Each row is followed by its group and then its class within the group.
[ 12  -1   4   2 -30  -3  13  -4   4   2  10  18  42   9  -2   5  -8   2
  -2 -10  -2   2  11   0  14 -10   2   0]
G (60)
[-14  -5  -6 -14   2  -4   1   8  -4  -3   5   6  23  13   0   0  -8  17
 -11  -1   1   0  -2  10  -6   1   2  -9]
T (56)
[-14 -12   8  -2 -51  -8   6   6  -8  -8  17  25  48  22  -3  -2 -24  35
  -2  -4  -4  -4   9   0   8  -5  10  -1]
T (51)
[-21  -4   1 -10  -9  -8   0   1   7   4   7   2  21   9   1  -1  -2   9
 -11   1  -1   4  -1   0  -4  -3   2 -12]
T (56)
[ -8 -10   4 -13  -9  -4   3  -1  -6 -12   1   4  31  10   2   0  -7  15
 -12  -2  -3   0   2   1   7  -3   6  -4]
T (56)
[ 30   2   4   2 -21   3  -6  -4   2   1   5   7  35   4  -2  -5  -8   4
   0  -2   2   3   5  -1   6   9   1   6]
G (54)
[  0 -15  10  -4 -52  -5   1  11  -6  -5  16  29  59  20  -2  -6 -22  29
  -1  -9  -8  -5   8   5  14  -1  10   3]
T (56)
[-31  -7  10 -10  -1   2   8  -2  -8   1   1   8  -8   6   2   2  -9   0
 -12   6  -4  -6   2   5   5  -8   4   6]
T (51)
[ 41   1  -6   4 -24  -3   4   2   2   0   9  10  31   6  -1  10  -4   0
  -2  -8   2   3   5   6   6  -1   0   3]
G (60)
[ 27  -8  -9 -11  -7  -2   2   8  -7  -6  11   7  39  14   5   4 -13   6
 -14  -1  -2   1   4   3  -2   1   5   6]
T (56)
[  7   5   3  14 -25  -5   9  -3   6   2   4  18  27   4  -3   6  -7   4
   1  -6  -1   2  -1  -3  18 -11  -1  -3]
G (60)
[ 10   0  -9  -9  -4 -13  13   1   0  -2   8   1  38   6   3   2  -1  13
  -9   0   1   5  -7   2  -3   1   2  -6]
T (56)
[  5  -7   5 -12  -9   2   4   2 -14   2   3   2  32  12   7  -6 -12   9
  -3   4  -2  -5   2  10  -4   3   3  16]
T (51)
[-15  -3  -2 -11   1  -4  10  -7   0  -3   1  -5  23   5   3   9   3  -6
 -13   3  -3   2  -6   9  -4  -7   3  -9]
T (56)
[ 49  -2   4   2 -39   6   5   5  -5   0   8  25  77  18  -1  -1 -18   6
   0 -10   3  -7  10  21   6   7   0  24]
G (54)
[ 24   4   0   2 -23   0   1  -4   3   0   8  19  56  15  -4   1  -9  -1
  -4  -8   7  -5   6  11   9  -4  -1   5]
G (60)
[ 21   1   7   2 -24   3   4   0   5   0   6  16  13   0  -4   5  -2  -4
  -1  -9   2  -4   6   4  16  -6  -1  -1]
G (54)
[ -6  -4   2 -16   0  -3  13   3  -5  -4   4   3  22   4   4   3   1   3
 -10   0  -1  -1  -4  11   1  -2   5  -4]
T (56)
[  9   5  14   0 -16   6  15   1  -3   5   2   4   2  -5  -3   6   2  -4
   2  -7   1   7   8   8   9  -3  -5   9]
G (54)
[ 17  11   4   5 -14  -2   9  -7  11   4   5  10  27   1  -2   1   0  -1
  -1 -13   5   1   0   1  15  -6  -4  -3]
G (60)
[ 13   0   8   8 -29  -8   6   5   2   5  13  21  32   8   3  -2 -13  10
   2  -4   0  14   4  -5  20  -6   4   4]
G (60)
[  4   7  13   4 -22   5  12  -1   5   3   1  15  12  -4  -4   3   4  -7
   3 -12   0   7  12  -1   2  -2  -7   1]
G (54)
[ 48   1   1  10 -45   0  10   9  -3   4  17  29  39   7   0   2 -17  14
   8  -7 -12  -5   9   5  19   3   3  16]
G (54)
[ 29   3  -4   6 -20  -4   9   3   0   2  16  13  28   7  -2  13  -8  -3
  -2  -5   1   3   8   4   9  -5  -1   6]
G (60)
[ 27   3   8  12 -41  -1  15  -6   4   5   7   1  36  -1  -1   5   1   0
   7 -10  -2   0   6   2  12  -5  -1   7]
G (54)
[ 14  -8 -12 -14 -19  -3 -14  10  -7  -3   5   8  35  10   3   0 -14  15
  -9   0  -3   1  -1   3  -7   6   5  -3]
T (56)
[ 46   3  -2   1 -10   9 -11  -1   6   3 -12   5  42   5   1   3  -4 -17
  -2  -7   3  -1   6   9  -1   5 -12  14]
G (60)

Each row is followed by its group and then its class within the group.
[ -6   0  -3  -5   4   1  -3   4   8 -21  -7  15   4   0  -3  13   8   2
  -3  -2   4  24 -11   5   4   2   9   5]
q519 q993
[ -2  -4  -4  -4  -2   0   1 -11   5 -18  -1   7   1  -9  -4   1   7   3
  -6  -3   7  24   3  -8  -6  10   2  -1]
q519 q993
[-20  -4  -8 -15 -16   6   2   0  14   7   2   4  -2 -26  17   7   5  -5
 -16   4  -5   0   0  14  -3  -4  -3  -2]
q33 Q63
[  0  -1  -4   0 -14 -21   6  -3  12  33   0 -12  -1 -20  -1 -14  -1   4
 -68  -2  14 -15   5   3   2   2   6 -10]
q33 Q920
[  0  -9  -8  -2  -9  10  -1  -3   3 -39 -17   4   2  -1  -2  23  17 -10
  66   2  -4   3  -7   6   5   0   0   0]
q519 Q121
[  6   1  -2  -7 -23  -4   4   0   9   6   1 -11  -7 -37  -4   0   5   7
 -10  10 -29   1  13   2  -8  -8  31  25]
q33 Q63
[  9   2   0 -13   5 -12   7   2  20   1  -3   4 -11 -39 -31  -9   2  12
 -93   0  14  14  -1  -9  -5   5   7   6]
q591 Q889
[  2  -6   8  -8 -13 -15   4  -4   5  14  -4  -2  -5  -4 -10  -7   5  -3
 -21   2   2 -18  15  18  -1   1  13  -1]
q33 Q63
[  8  -1  -4 -10 -24 -11   3  -2   9   6  22   0  -2  -7   1 -10   3   0
 -41   2   1  -6   4  25 -10  -3  13  -8]
q33 Q920
[ -1   0 -12 -11 -26  11   6 -16   9  12  -5  -2 -10 -15  -2  -2   6 -16
 -11 -15  -1  -8   2 -10   2   0   9  14]
q33 Q63
[  7   1   1   0  -8 -17   3  -5  27  -3   0  -2  -5 -32 -24  -5   5   3
 -66   3   8   5  -3  -3   3  12  11   2]
q591 Q889
[  4   5  -4 -19 -26  -3   6  -7  19  10   2  -3  -1 -11   2  21   5  -1
 -37  -2  -3  -2   4   6   0   2   6  -3]
q33 Q63
[ -1   4   3  -4  -4 -21   2   1  12 -14  -2  16   4  -7  -6 -12   4   5
 -28   5   0  18  -1   3   2   3  -5   2]
q519 q993
[  4  -2   0   0 -24 -21   9 -13   8 -16  13   5  -6  -8  -2  -1  13   7
  -9   2   3 -17   3   5  -9   4   8  -2]
q591 q120
[  8   0   6  -4  -7 -18   1 -18  25   2   2   2  -6 -36  -3  -7   2  17
 -70   0  15   6   0   0  -1  -7  44  10]
q591 Q889
[  3   5   0  -5 -17 -39  10  -1  28  35  12   5  25 -20  -3 -11 -24  -3
 -93  10  28   2  14  -1  -7  -8  15   3]
q33 Q920
[  6  -2  32  -1 -15 -17   5   1  14 -37  -2  -3  -9 -30  10  -8  15   2
 -55   8  23 -12   0  -7  13   0  15   4]
q591 q120
[ 34  -5   4 -13 -14 -20   2   1  23   7  -7  21  -1 -25   2  -7   2 -26
 -92   6  27   8  12  -1   0  -6   0  -1]
q33 Q920
[ -3   5   1  -7  -3  -9   1  -2  12   3   6   9  13 -54  -4   0   8   9
 -62   1  17  -8  -1   1  -6   3   4   0]
q591 Q889
[ -2  -3  -7 -11 -14  -9   5   3  20   9  -2   0   4 -18   0 -14  11  -4
 -88   7  13   0   9  -1  -4  -4  12   0]
q33 Q63
[ -7   4   3  -9 -20 -14   6   3  28  16   2  -1 -23 -39  -3  -9  -1  -1
 -93   5  15   8  14   8 -23  -6   7   3]
q33 Q63
[  6  -7   4   0  -9 -37 -11  -9  29  12   4   1 -25 -36  12 -15  -5   8
 -93   8  33   6  14 -17   6  -2  10  -4]
q591 Q889

Each row is followed by its group and then its class within the group.
[  7  28  -1  -6  -5   3   5  -7  19  -4 -18 -31   3   7  14  -6   1   2
   3  10 -11   0 -16 -10 -13   1  18 -16]
K <69>
[ 11  26   1   0  -4   5  -4 -10  16  -5 -21 -26   0   2  16  -3   3  -1
   5  10  -7  -3 -19 -12  -9   0  12 -18]
K <69>
[ -6   7   5   0  -5   3  -4  -7  12  -1 -32  -5  -1  -1   2 -10  13  -4
   3   8   3  -1 -11  -1   3   2  -8  -1]
K <62>
[  5  24  -7   0  -2   3  -2  -5  18  -2 -16 -23   5   8  10  -6   0   2
   6  12  -2  -2   2 -14  -6   9  25 -10]
W <58>
[  5   6  -2  -4  -2   2  -7  -4  15  -2  -3 -16  -1   2  10  -6   0   4
   3   8  -6  -6 -17   0  -6  -2   8  -6]
K <62>
[  6  25   0   1  -2   0  -8  -2  17  -5 -18 -30   5   5  11  -1   3   1
   2  10  -6  -3 -17 -15  -8   6  17 -13]
W <65>
[  3  20  -5  -2  -2   1   2   4  21  -5 -20 -36   6  16   8  -7   0  -2
   3   2 -13   1 -11  -7   0   0  23  -3]
W <64>
[  5  26  -5   1   0   2  -4   0   8  -4 -31 -20  -2   7   9   1  -1   1
   5   6  -1   0  -6   0  -5  -1  15  -3]
K <62>
[  8   8  -2  -6   4   7  -2  -3  18  -5 -19 -17  -2   4   6   0   5   0
  -3   6  -5  -6 -12 -12  -1   3   1   5]
W <58>
[  8  15  -3  -2   0  -2  -7  -8  15   5 -11 -10  -1   3  10  -6   2   1
   8  13   1  -3   2 -11  -7   6  10 -11]
W <58>
[ -1  22 -14  -2  -2  -1   2  -1   4  -1 -28 -21   1   8   9  -2   1   6
   2   6 -13   1  -8  -8  -3  -3  21  -5]
K <55>
[  8  12  -4  -4  -1   4   2  -8  21  -7 -22 -30   5  12  11 -10   1   0
  10  14  -7  -8 -14 -15  -5   5  10 -11]
K <69>
[  2  25  -5  -5   1   2   1   3   7  -2 -15 -24   2  11   7  -3  -3  -1
   2   1 -10  -1 -11  -9  -4   1  22  -8]
K <55>
[  3   9   4   1   0   2   6  -3  12   0  -7 -14   1  -7  12   2   1  -2
   2   0  -4  -3 -13  -9  -2  -1   2  -5]
K <55>
[  0  17   0  -2  -2   6  18   0   7   0 -30 -21   7  11   9  -2  -2  -4
   0  -2  -7   1 -12  -7   6  -1   9  -5]
K <55>
[  5   7  -2   0  -7   0  -8   3   8   2 -24 -30   1   7   4 -10   2  -6
   9   2 -11   0  -6   0  -1   1  13  -7]
W <64>
[  6  25  -6  -1  -1   1 -10  -6  17  -1 -32 -19   8   6  12 -10   2   1
   6  10  -1   0  -3  -9  -4   0  13 -10]
K <69>
[  7   7  -4  -3  -2   1  -9 -11  17  -4 -18 -24   3   3   2 -17   4   2
   2   9  -5  -3  -3  -5  -3   3   5   7]
K <69>
[  1   9  -4  -6  -2   4  17  -6  11   2 -21 -18  -2   7   6   3   1   1
   2   7  -3  -4  -8 -10  -3   0   8  -9]
K <55>
